[128 = 0]

[142 166 145 135 143  92 174  56 108  79 139 125 125  62 164  77  61 120
 139 118  83 204 134 172 179 191 139 151 122 184  74 149 138 115 117 108
 128 136 157 109 130 128 146 146  93 149 135 136 140 143  73 163 103 126
 127 100 123 105 139  89 152 126]	(84)
[149 137 133 148 123 110 160 105 131 116 149 127 107  78 139 101  81  96
 133 140 104 168 139 149 148 126 121 159 145 140 130 135 149 156 146 108
 155 100  88  83 135 106 108 124 126 126 160 117 137 143 139 130 110 128
 168 103 121 101 116 171  95  82]	(73)
[121  81 105 147 132 162  85 178 146 115 113 174 142 179  85 154 180 133
 148 139 128 103  98  61 113 118 129 136  97 116 195  90 145  97 118 192
  74 153 193 124 125 133 128 130 118 111 105 127 123 102 121 131 132 130
 127 184 135 156 143 116 151 159]	(75)
[153 136 120  98  94 154 113 100 120  95 101 141 129 191 122 170 128 107
 122  85 117  83 131  54 135 164 127 127 136 148 121 152 112  69  93 141
 119 121 150 154 122 120 131 124 160 179  86 126  98 118  90 149 125 106
 108 144 121 135 132 100 122 137]	(86)
[121 142 157 115 131 117 132 145 118 160 131 134 116 136 144 145 125 163
  98 113 150 125 132 122 129 107 134  87 117 100 108 136 127 136 164  96
 117 119 121 146 118 149 130 126 127 118 139 117 138 137 153  81 145 124
 104 148 142 157 126 125 133 147]	(80)
[144 160 120 122 125 108 166  80 139 114 139 107 119  73 151  94  81 118
 128 119 123 164 138 141 125 170 128 142 133 164  91 153 119 133  96 115
 170 123 144 104 136 108 147 148 128 152 126 132 131 143  95 174 114 136
 140  73 136  70 141 133 124  91]	(84)
[139 130 113 139 123 116 134  94 128 102 153 122 125  79 120  99  95 104
 137 122  93 158  56 125 140 153 128 147 167 145 116 136 139 131 117 148
 157 125 126  90 124  97 130 133 123 144 135 114 130 126 115 171  97 143
 167  81 129  99 132 129 125  99]	(84)
[153 148 145 124 127 125 147 112 135 124 143 114 119  77 150  95  65 115
 120 119 115 153 151  59 135 142 130 138 140 153  95 153 145 160 114  97
 171  99 101 115 128 131 124 142 144 135 161 122 139 137 140 153  90 130
 159  80 139 104 123 162 111  86]	(84)
[101  95 105  94 122 145 105 189 174 161 151 105 150 126 118 125 189 106
 159 161 131 103 134 123  76  67 126 125 132  90 148 100 113 155  96 109
 182 142  88 133 136 121 122 140 100  96 143 141 177 116 154 142 149 151
 146  92 127 100 123 171 107  73]	(75)
[114 122 131 127 115 132 136  99 129 114 147 135 132 128  85 154 116 137
 106  93 121 137 118 124 136 142 115  97 167 143 112 157 154  82 184 173
 124 141 143 109 115 107 149 135 119 148 117 117 111 145 140 156  98 111
 133 151 128 125 119 103 120 165]	(70)
[122 145 132 120 133 120 194 142 155 158 163 123 123  97 111 112 126 118
 133 153 118 140 149 155  86 105 136 114 153 139 123 139 138 150 163 124
 172 124 100 124 141  97 124 148 143 134 137 126 153 119 176 160 124 128
 167  94  88  93 125 160 109  94]	(84)
[117 115 126  97 111 146 119 101 141 115 170 138 120 133  68 138 131 142
 111 113 118 122 147 140 120 124 126 103 174 147 130 148 156  84 199 193
 145 120 136 115 113 101 113 142 147 146 116 112  40 127 160 172 106 114
 165 163  93 111 115 112 116 164]	(70)
[130 145 105 150 145 130 147 115 140 130 127 130 115  85 133 105  97 114
 124 153 124 155 143 154 127 104 121 160 146 129 144 129 135 182 143  82
 160 117  86  96 137 122 116 130 133 109 152 128 143 130 141 126 113 133
 168  88 123 101 115 177 102  85]	(73)
[102 137 138 124 134  98 166 144 115 143 147 105 129 101 141 123 127 156
 114 135 144 166 128 193 131  95 131 103 132 113 112 128 127 134 187 115
  85 139 116 126 108 141 129 119 104 114 162 132 128 145 143  97 140 128
 117 144 125 120 108 123 153 154]	(80)
[115 134 157 146 150  90 165 109  91 129 133 171 128  89 143 123  99 152
 119 121 139 179 124 172 164 135 135 128 124 122 117 129 142 123 177 113
  78 127 147 120 112 129 145 115  84 117 140 130 104 152 120  92 121 121
 124 149 138 144 121 111 165 175]	(80)
[109 107 149 143 146 112 144 129  96 130 148 149 120 126 121 122 125 167
 103 132 155 141 109 174 144 105 135  95 121 109 156 109 143 142 190 133
  56 119 135 131 169 135 127 105 123 136 141 126 111 135 149  89 128 113
 113 175 122 159 125 118 141 179]	(80)
[125 109  97 155 145 143 122 114 148  94 119 134 160 113 107  98 155 123
 158 143 101 178 105 120 130 157 129 145  80 133 158  87 138 111  81 175
 105 161 145  92  81 123 140 147  99 115 110 152 160  91 103 176 131 146
 134 107 130 119 147 101 135 134]	(75)
[145 150 141 166 129  98 155  74 101  99 121 132 106  85 162 102  70 123
 122 103 122 179 125 148 178 158 140 173 103 145 120 122 143 153 126 107
 111 117 146 111 128 128 115 119 107 119 153 130 104 135 114  94 104 123
 189 108 138 124 155 138 121 126]	(73)
[147  94 104 135 141 194  43 162 181 128 122 127 144 148  89 118 181  96
 161 175 126  92 114  85  80  87 120 159  97 101 199  68 115 169  62 150
 132 144 104 125 150 105 123 152 138  86 118 134 170 107 143 167 139 158
 155 113 113 111 145 167 110  69]	(75)
[113 139 134 139 130 106 158 104 112 126 132 126 130  86 145 116 103 140
 123 120 106 179 142 165 160 154 126 121 120 132 111 142 131 122 151 116
 121 132 138  97 135 105 137 132 105 147 132 122 123 142 126 130 116 122
 127 109 126  83 110 119 129 127]	(84)
[140 144 139 151 138 106 156 109 136 124 163 125 108  99 143 106  96 131
 124 132 115 170 146 161 147 136 124 143 145 118 107 100  96 149 161 111
 137 143 121 114 131 119 112  98 147 129 150 143 144 147 138 122 117 139
 132 101 117 103 129 141 130 111]	(84)
[128 151 137 122 141 115 147  99 123 113 135 136 167  95 149 121  92 131
 125 132 109 153 133 153 151 140 131 132 129 147 107 151 135 131 132 114
 130 119 148 133 135 126 133 134 125 149 131 133 132 139 120 149 119 130
 121  98 127 122 131 136 141 112]	(84)
[130 115 115  99 117 148 103 122 131 117 121 141 138 178 125 139 131 121
 122 116 116  94 138  85 117 180 139 118 124 120 101 154 121  96  79 129
 141 135 142 142 121 131 133 143 146 159  92 141 142 125 107 142 144 118
 119 127 120 139 130  82 142 134]	(88)
[159 116 106 138 112 141 119  95 139  94 122 132 123 127 110 120 101 108
  98 116 120 117 136  66 133 172 115 158 151 165 136 149 122 125 116 164
 152 122 137  90 136  98 136 139 159 158 109 125 114 123 116 179 126 119
 157 118 126 110 148 136 108 113]	(86)
[121 130 106 137 128 126 151 124 138 129 153 147 133  98 120 106 114 118
 174 147 101 154 145 141 116 124 123 138 134 133 139 117 149 148 145 139
 146 143 125  99 141 107 130 129 137 123 139 139 142 139 143 157 120 137
 157 114 127 112 126 141 121 112]	(73)
[120 137 130 111 111 115 140  79 118 120 139 143 109 110 114 130 102 136
 118  99 120 156 132 127 141 134 123 111 150 158 113 165 134 108 179 164
 122 118 153 130 121 106 139 125 118 154 124 105 101 160 121 160 111 102
 128 131 131 120 129 105 133 160]	(70)
[132 156 131 133 135  67 169  91 125 162 158 106 133  29 147  84  85  93
 123 134  95 190 156 194 130 139 152 124 145 175  86 158 129 139 149 105
 176 141 124  98 128  88 139 148 112 149 147 144 156 156 120 179  77 131
 173  72 130  70 132 140 113 103]	(84)
[152 144 118 152 119 116 108  65 132   4 117 145 109  97 152 106  96 106
 124 101 104 152 120 112 163 189 136 174 123 164 138 138 149 119 102 129
 125 132 152  70 133 113 128 131 145 139 117 135 108 123  86 160  94 135
 152 105 128 122 132 129 113 111]	(73)
[170 142 118 102  92 154 108  79 138  88 125 155 110 149  89 136 128 120
 130  84 118  89 138  60 142 187 128 134 163 172 110 166 117  81  97 182
 170 114 147 151 123 124 137 126 170 185 113 112  99  81 101 176 115  92
 115 131 116 124 131 110 109 126]	(86)
[127  97 126 148 126 155  94 134 116  95 107 140 151 176 128 136 179 120
 156 143 116 102  98  78 117 157 142 144  90 115 168  92 130 132  65 148
  93 144 148 130 138 135 123 136 109  99 119 142 125  90  95 126 136 146
 108 149 126 147 157 117 139 135]	(75)
[123 143 160 124 134  87 176 116 137 143 150 103 123  64 151  86  86 126
 129 147 110 172 146 185 109 129 117 133 149 138 102 144 149 154 152  99
 174 132  94 106 122 121 127 136 118 121 160 131 154 147 136 137 121 134
 152  78 123 106 117 156 128  97]	(84)
[110 138 160 128 145 102 149 130  97 156 134 133 125 111 133 131 117 141
 122 125 144 138 113 168 132 104 111 108 124 118 114 138 142 127 166 128
  77 140 140 128 112 136 117 112 112 126 146 125 120 146 165  97 151 116
 110 135 117 142 114 100 142 160]	(80)
[142 120 104 138 119 145 106 137 143 116  98 127 143 137 139 107 151 113
 147 141 110 117 109  87 216 143 130 150  99 143 150 117 129 135  62 112
 119 145 148 125 141 130 132 135 128 120 109 141 129 121  95 145 128 162
 138 118 132 131 146 118 136 114]	(75)
[164 146 142 106 104 139 112  99 111  90 121 154 104 160 132 144  98 120
 110  85 142 108 129 113 153 167 142 127 155 154 101 163 116 100 115 118
 134 103 141 140 121 114 134 106 151 164 108 117  91 136 113 127 110  99
 127 141 136 141 130 115 119 126]	(86)
[118 109  90 143 141 154 106 148 155 144 116 119 152 136 124 101 140 101
 172 149 115  90  47 109  97 141  99 147 122 114 178  86 129 166  72 135
 149 143 128 102 147 134 118 136 133  99 128 143 161 111 145 136 114 156
 145 101 123 111 133 159  90  86]	(75)
[134 157 138 144 137  97 184 122 152 124 150 119 134  50 149  76  80 109
 137 140 112 188 136 186 145 120 118 145 109 141 115 103 136 160 143 108
 161 126 119  97 132 115 121 137 102 112 160 133 133 149 147 147 117 143
 160  75 138 104 129 128 121  85]	(84)
[121 128 118 115 113 117 153  96 137 114 160 131  99  99 106 124 118  94
 110 106 111 159 125 155 125 139 123  98 154 154 113 142 150  83 180 170
 113 141 159 117 110 100 138 134 123 110 117 107 100 126 126 166 114  96
 128 149 115 125 124 104 142 161]	(70)

[147 115 126 143 144 111 125  91 120 119 106  97 151 111 110 136 118 119
 128 115 134  50 148 108 145 105 124 104 143 124 124 129 126 161  94 170
 116 115 145 144 143 116 130 135 121 120 135 129 136 142 124 108 128 135
 121 104 119 125 131 145 140 123]	B
[112  99 147 113 134 160 135 149 127 130 133 168 116 117 106 134 130 124
 119 128 120 146 110 124 137 126 114 145 104 130 143 126 124  83 153 117
 135 152 140 121 117 125 114 126 131 147 117 133 134 110 117 150 125 139
 116 133 115 116 131 114 114 119]	B
[135 141 131 139 123 106 123 111 123 128 110  90 137 134 116 124 128 136
 140 123 122 118 138 129 120 134 138 105 132 127 121 111 117 180 107 143
 125 111 123 137 131 129 142 133 129 122 133 120 123 148 135 118 140 118
 137 116 136 128 126 141 148 114]	A
[134 146 123 144 143 119 133  83 125 120  92  95 149 106  97 135 126 117
 138 117 124 117 140 108 128 114 123 104 143 128 128 130 130 151  92 176
 112 117 156 152 135 120 123 125 135 127 128 125 135 138 135 120 117 141
 121 117 110 130 121 146 135 124]	U
[111 133 115 135 136 124 140 122 129 114 112  97  93 107 114 136 132 107
 135 118 145 106 139 110 127 121 124  80 144 128 142 137 125 180 101 162
 117 121 137 158 147 117 133 128 126 125 141 124 128 142 123 114 123 136
 108 120 124 117 111 143 138  97]	B
[146 132 117 149  73  87 100  69 131 131 109  90 132 179 158 111 134 184
 158 133 129 115 139 149 113 137 146 150 113 143 117 108 120 161 102 139
 126  94  91 126 130 113 155 135 114  89 109 111 112 170 151 115 152  82
 153 112 154 137 123 144 160 152]	A
